Here is a tiny trained network, its code and every weight. The questions are about switching its units off for an input and a target symbol, where a switched-off unit gives its printed mean instead of its output.

import numpy as np


def w(rows, s, z=0):
    codes = np.array(rows[::2]) - 128.0
    scale = np.full(codes.shape[1], s)
    scale[-1] = z or s
    return codes * scale


def norm(h):
    return h / np.sqrt((h * h).mean(-1, keepdims=True) + 1e-5)


def f(y):
    return y / 2 * (1 + np.tanh(0.7978845608 * (y + 0.044715 * y**3)))


def softmax(a):
    e = np.exp(a - a.max(-1, keepdims=True))
    return e / e.sum(-1, keepdims=True)


def log_softmax(a):
    a = a - a.max(-1, keepdims=True)
    return a - np.log(np.exp(a).sum(-1, keepdims=True))


def net(x, mask):
    ids = ['βεζηξσφω'.index(c) for c in x.split()]
    T = len(ids)
    res = E[ids] + P[:T]
    u = 0
    for l in range(3):
        q, k, v = (norm(res) @ M[l].T for M in (Q, K, V))
        z = softmax(np.where(np.tri(T) > 0, q @ k.T / 3**0.5, -1e9)) @ v
        res = res + np.where(mask[u], z, O[l][:, -1]) @ O[l][:, :-1]
        u += 1
        y = f(norm(res) @ A[l][:, :-1].T + A[l][:, -1])
        res = res + np.where(mask[u : u + 4], y, B[l][:, -1]) @ B[l][:, :-1]
        u += 4
    return log_softmax(norm(res)[-1] @ U[:, :-1].T + U[:, -1])


Q, K, V, O, A, B = {}, {}, {}, {}, {}, {}
E = w([
[119,104,77,83,161,71,153],'β',
[153,114,122,140,127,201,105],'ε',
[170,88,167,179,109,161,144],'ζ',
[157,87,136,84,122,188,153],'η',
[92,94,165,182,109,167,176],'ξ',
[194,188,189,157,191,67,130],'σ',
[96,163,175,134,155,181,152],'φ',
[254,145,165,156,184,55,109],'ω',
],0.019)
P = w([
[139,178,143,55,96,229,143],'0',
[95,5,140,56,165,148,153],'1',
[88,64,83,120,168,161,206],'2',
[36,57,114,83,93,116,106],'3',
[126,192,61,90,35,119,190],'4',
[83,118,127,60,9,104,120],'5',
[182,199,39,168,150,143,156],'6',
[168,64,139,111,137,116,49],'7',
[186,64,54,190,137,115,76],'8',
],0.012)
Q[0] = w([
[99,100,171,73,65,81,75],'L0H0',
[87,49,218,116,172,116,51],'L0H0',
[137,70,94,168,250,156,157],'L0H0',
],0.018)
K[0] = w([
[160,139,67,133,150,148,209],'L0H0',
[164,234,88,150,41,125,180],'L0H0',
[109,170,126,94,6,75,62],'L0H0',
],0.018)
V[0] = w([
[99,123,137,197,71,30,251],'L0H0',
[145,97,239,160,120,171,207],'L0H0',
[240,59,40,193,106,151,47],'L0H0',
],0.013)
O[0] = w([
[153,196,59,183,149,135,199,69],'L0H0',
[162,137,130,147,248,159,130,179],'L0H0',
[116,92,78,97,112,178,18,1],'L0H0',
],0.014,0.0078)
A[0] = w([
[249,74,120,94,75,184,146,114],'L0N0',
[198,134,132,133,176,19,69,137],'L0N1',
[199,134,157,227,104,185,90,253],'L0N2',
[126,108,55,167,131,78,90,70],'L0N3',
],0.015,0.0013)
B[0] = w([
[126,156,50,170,97,137,223,227],'L0N0',
[145,85,126,134,83,177,174,253],'L0N1',
[197,131,82,6,177,189,126,187],'L0N2',
[79,220,137,118,81,119,102,167],'L0N3',
],0.013,0.0044)
Q[1] = w([
[126,145,42,129,88,136,107],'L1H0',
[154,246,152,28,128,179,131],'L1H0',
[254,150,125,121,108,39,89],'L1H0',
],0.0094)
K[1] = w([
[183,68,49,206,155,70,117],'L1H0',
[103,16,183,222,135,167,196],'L1H0',
[35,91,104,253,144,72,39],'L1H0',
],0.0063)
V[1] = w([
[111,81,119,149,116,177,174],'L1H0',
[3,178,108,124,149,145,126],'L1H0',
[130,125,182,169,112,212,139],'L1H0',
],0.021)
O[1] = w([
[151,122,78,121,100,137,161,254],'L1H0',
[222,71,162,247,117,67,116,34],'L1H0',
[89,36,136,80,123,94,191,181],'L1H0',
],0.014,0.0077)
A[1] = w([
[208,208,184,121,75,182,121,253],'L1N0',
[133,208,81,125,135,8,80,130],'L1N1',
[122,103,84,57,178,53,165,205],'L1N2',
[124,77,117,68,67,113,50,85],'L1N3',
],0.018,0.002)
B[1] = w([
[142,36,150,14,137,76,173,168],'L1N0',
[70,179,188,191,48,249,146,166],'L1N1',
[66,179,113,199,152,140,182,252],'L1N2',
[98,95,20,197,100,137,204,162],'L1N3',
],0.014,0.015)
Q[2] = w([
[106,107,121,72,62,233,168],'L2H0',
[2,89,171,162,47,160,100],'L2H0',
[147,106,202,100,112,106,201],'L2H0',
],0.017)
K[2] = w([
[181,185,60,126,8,166,127],'L2H0',
[81,148,190,137,12,183,54],'L2H0',
[141,137,178,96,92,71,197],'L2H0',
],0.017)
V[2] = w([
[4,110,121,191,3,115,245],'L2H0',
[102,173,143,15,53,90,198],'L2H0',
[95,179,106,150,121,28,79],'L2H0',
],0.015)
O[2] = w([
[248,114,106,89,141,133,130,255],'L2H0',
[138,187,180,73,110,111,143,209],'L2H0',
[102,158,83,192,67,196,216,78],'L2H0',
],0.014,0.029)
A[2] = w([
[117,203,168,130,136,91,182,3],'L2N0',
[116,115,94,210,220,217,106,196],'L2N1',
[84,106,121,128,79,137,79,96],'L2N2',
[161,107,169,250,210,130,163,202],'L2N3',
],0.022,0.00063)
B[2] = w([
[115,99,70,172,136,62,72,248],'L2N0',
[202,194,119,133,153,137,39,168],'L2N1',
[179,134,85,115,189,152,253,126],'L2N2',
[116,91,156,101,66,179,202,190],'L2N3',
],0.022,0.012)
U = w([
[100,24,45,133,52,137,44,65],'β',
[140,208,79,184,142,180,201,23],'ε',
[2,189,84,45,49,180,135,5],'ζ',
[87,204,133,142,174,158,69,101],'η',
[191,206,142,134,8,68,122,202],'ξ',
[96,96,180,196,134,96,208,63],'σ',
[136,108,156,26,197,123,142,229],'φ',
[104,170,51,135,184,45,158,168],'ω',
],0.0081,0.0023)

Each question gives the input, a string of symbols that net reads in full, and the target symbol t.
The units are the heads (3 rows each of Q, K, V and O) and the neurons (one row each of A and B). Each row of codes is followed by its name. A weight is (code - 128) times the scale printed after its matrix; where a second scale follows, it is the last column's (O, A, B and U).
mask holds one flag per unit, layer by layer, with each layer's heads first. A switched-off unit (its flag False) gives its mean, the last column of its rows in O or B, instead of its output. The means were averaged over made-up inputs and are rounded, as every weight is.
A unit's drop is (log p(t) with every unit on - log p(t) with that unit switched off) / (log p(t) with every unit on - log p(t) with every unit switched off).
The circuit of an input: a set's keep is (log p(t) with only the set's units on - log p(t) with every unit switched off) / (log p(t) with every unit on - log p(t) with every unit switched off). Starting from the 12 units with the biggest drops (on a tie, the unit counted first), units are removed one at a time, each time the one whose removal leaves the highest keep (on an exact tie, the one counted first), for as long as the keep stays at least 0.8.
circuit, biggest first: the units of the circuit, biggest drop first
most important unit: the unit with the biggest drop
k most important neurons: the k neurons with the biggest drops, biggest first
k most important neurons of layer l: the k neurons of layer l with the biggest drops, biggest first
input η σ β β η η β, target ξ: 2 most important neurons of layer 1 -> [L1N1; L1N3]
input ζ β σ, target η: circuit, biggest first -> [L0H0; L2H0; L2N1]
input ε β σ, target β: circuit, biggest first -> [L0H0; L1N3]
input β σ φ β ξ ω, target σ: circuit, biggest first -> [L0H0; L2H0; L2N3]
input η ε φ η ε β β φ, target β: circuit, biggest first -> [L0H0]
input β φ β φ β ω β β ε, target ζ: circuit, biggest first -> [L2H0; L0H0; L0N3; L0N2]
input ξ β σ, target ε: circuit, biggest first -> [L0H0; L2N3; L2H0; L2N1]
input ζ β φ η β ω β φ ε, target ζ: circuit, biggest first -> [L0H0; L2H0; L0N3; L0N2]
input ξ η σ, target ε: 3 most important neurons -> [L2N3; L1N0; L2N1]
input η ξ β η β, target ε: circuit, biggest first -> [L0H0; L2H0; L1N0]
input ω ω η η φ, target ζ: circuit, biggest first -> [L0H0; L1H0; L0N1]
input β ε ξ, target ξ: circuit, biggest first -> [L0H0; L1H0]
input ξ ζ β β η β β, target ξ: circuit, biggest first -> [L0H0; L1H0; L1N1]
input η η η η σ β β β, target ω: circuit, biggest first -> [L2N0; L1N2]
input η ζ β η σ, target η: 2 most important neurons -> [L2N1; L1N0]
input ζ ε η β, target η: 4 most important neurons -> [L2N1; L1N2; L1N0; L0N2]
input β ω ζ ω β, target ζ: circuit, biggest first -> [L1H0; L0H0; L2H0]
input ε η η σ η ω ε η ζ, target ζ: circuit, biggest first -> [L0H0; L0N2; L2H0; L0N3]
input β β ξ, target ξ: 2 most important neurons of layer 0 -> [L0N2; L0N1]
input β ε ζ ω η, target β: 2 most important neurons -> [L1N3; L1N0]
input β η η η, target ξ: circuit, biggest first -> [L0H0; L1N0]
input β β β β η σ ζ β ε, target ω: 2 most important neurons of layer 1 -> [L1N0; L1N1]
input β β φ β ζ ξ η β η, target ε: most important neuron of layer 2 -> [L2N3]
input β φ ξ β η ε, target ε: 3 most important neurons -> [L2N3; L2N1; L0N1]
input β β η η η ε ε η β, target β: 3 most important neurons of layer 1 -> [L1N3; L1N0; L1N2]
input ω ζ φ β, target ζ: most important unit -> L1H0
input ζ ω β β β η β φ, target ξ: most important neuron -> [L0N1]
input η β β ξ β ε β β ξ, target β: 2 most important neurons -> [L1N3; L1N2]
input σ β β, target ω: 2 most important neurons -> [L1N2; L2N0]
input ζ η η, target η: 3 most important neurons -> [L2N1; L0N2; L1N0]
